Below are the code and all the weights of a small trained network. Each question names an input and a class and asks about switching units off, where a switched-off unit gives its printed mean instead of its output.

import numpy as np


def w(rows, s, z=0):
    codes = np.array(rows[::2]) - 128.0
    scale = np.full(codes.shape[1], s)
    scale[-1] = z or s
    return codes * scale


def f(y):
    return y / 2 * (1 + np.tanh(0.7978845608 * (y + 0.044715 * y**3)))


def log_softmax(a):
    a = a - a.max(-1, keepdims=True)
    return a - np.log(np.exp(a).sum(-1, keepdims=True))


def net(x, mask):
    res = np.array(x, float).reshape(1, 3) / 4 @ E
    y = f(res @ A[0][:, :-1].T + A[0][:, -1])
    res = res + np.where(mask, y, B[0][:, -1]) @ B[0][:, :-1]
    return log_softmax(res[-1] @ U[:, :-1].T + U[:, -1])


A, B = {}, {}
E = w([
[147,49,243,124],'x0',
[243,155,132,76],'x1',
[145,1,62,110],'x2',
],0.0067)
A[0] = w([
[115,81,209,105,90],'n1',
[156,83,87,119,79],'n2',
[214,148,123,84,88],'n3',
[111,170,160,117,110],'n4',
[142,82,85,132,80],'n5',
[120,62,84,118,80],'n6',
[25,105,130,156,61],'n7',
[112,166,59,126,79],'n8',
[143,92,93,129,59],'n9',
[47,110,129,145,118],'n10',
[122,167,57,127,77],'n11',
[141,69,77,127,125],'n12',
[131,110,111,126,254],'n13',
[142,63,251,131,79],'n14',
[99,164,27,105,106],'n15',
[83,205,179,99,99],'n16',
[106,181,167,117,104],'n17',
[2,109,108,119,136],'n18',
[125,195,164,154,130],'n19',
[140,71,92,135,74],'n20',
[134,173,35,138,103],'n21',
[118,64,79,91,149],'n22',
[248,144,110,115,103],'n23',
[32,110,133,128,91],'n24',
[163,127,129,148,40],'n25',
[216,143,114,104,132],'n26',
[112,153,148,112,116],'n27',
[135,184,165,160,56],'n28',
[125,122,136,122,235],'n29',
],0.015,0.007)
B[0] = w([
[179,57,113,64,203],'n1',
[139,119,223,142,156],'n2',
[212,195,150,157,179],'n3',
[102,118,169,145,154],'n4',
[131,112,212,145,154],'n5',
[127,96,231,163,176],'n6',
[253,186,178,143,184],'n7',
[179,52,122,94,178],'n8',
[163,113,229,134,134],'n9',
[180,196,129,134,183],'n10',
[174,80,148,47,178],'n11',
[75,113,192,157,193],'n12',
[28,131,27,180,234],'n13',
[207,14,88,30,255],'n14',
[162,31,81,67,223],'n15',
[78,73,200,211,194],'n16',
[94,117,192,140,166],'n17',
[193,217,104,156,223],'n18',
[63,96,174,175,193],'n19',
[139,96,218,156,159],'n20',
[170,44,90,74,214],'n21',
[50,111,177,171,212],'n22',
[221,216,145,159,201],'n23',
[206,189,153,131,178],'n24',
[207,119,208,110,109],'n25',
[180,201,109,149,193],'n26',
[118,107,131,166,136],'n27',
[148,98,235,149,151],'n28',
[67,97,16,208,211],'n29',
],0.035,0.0071)
U = w([
[183,45,86,78,174],'0',
[217,251,121,191,139],'1',
[66,109,217,205,130],'2',
[25,183,1,153,245],'3',
[83,176,172,6,4],'4',
[113,195,185,23,43],'5',
],0.0067,0.0023)

Each question gives the input, the list of numbers given to net, and the class t.
The units are the neurons (one row each of A and B). Each row of codes is followed by its name. A weight is (code - 128) times the scale printed after its matrix; where a second scale follows, it is the last column's (A, B and U).
mask holds one flag per neuron, in row order. A switched-off neuron (its flag False) gives its mean, the last column of its row in B, instead of its output. The means were averaged over made-up inputs and are rounded, as every weight is.
A unit's drop is (log p(t) with every unit on - log p(t) with that unit switched off) / (log p(t) with every unit on - log p(t) with every unit switched off).
most important unit: the unit with the biggest drop
k most important neurons: the k neurons with the biggest drops, biggest first
drop of u: that unit's drop, to one decimal
input [5,6,-5], class 1: most important unit => n23
input [-7,0,8], class 2: 3 most important neurons => (n22; n12; n14)
input [6,8,-2], class 1: 3 most important neurons => (n23; n3; n26)
input [-3,-1,2], class 3: 2 most important neurons => (n14; n1)
input [6,0,7], class 2: 3 most important neurons => (n22; n12; n6)
input [-6,3,7], class 2: 3 most important neurons => (n22; n14; n12)
input [1,7,-8], class 2: 2 most important neurons => (n16; n19)
input [7,-8,0], class 1: 2 most important neurons => (n18; n7)
input [5,-4,6], class 2: drop of n12 => 0.2
input [1,-1,5], class 2: drop of n26 => 0.0
input [3,0,3], class 3: drop of n15 => 0.1
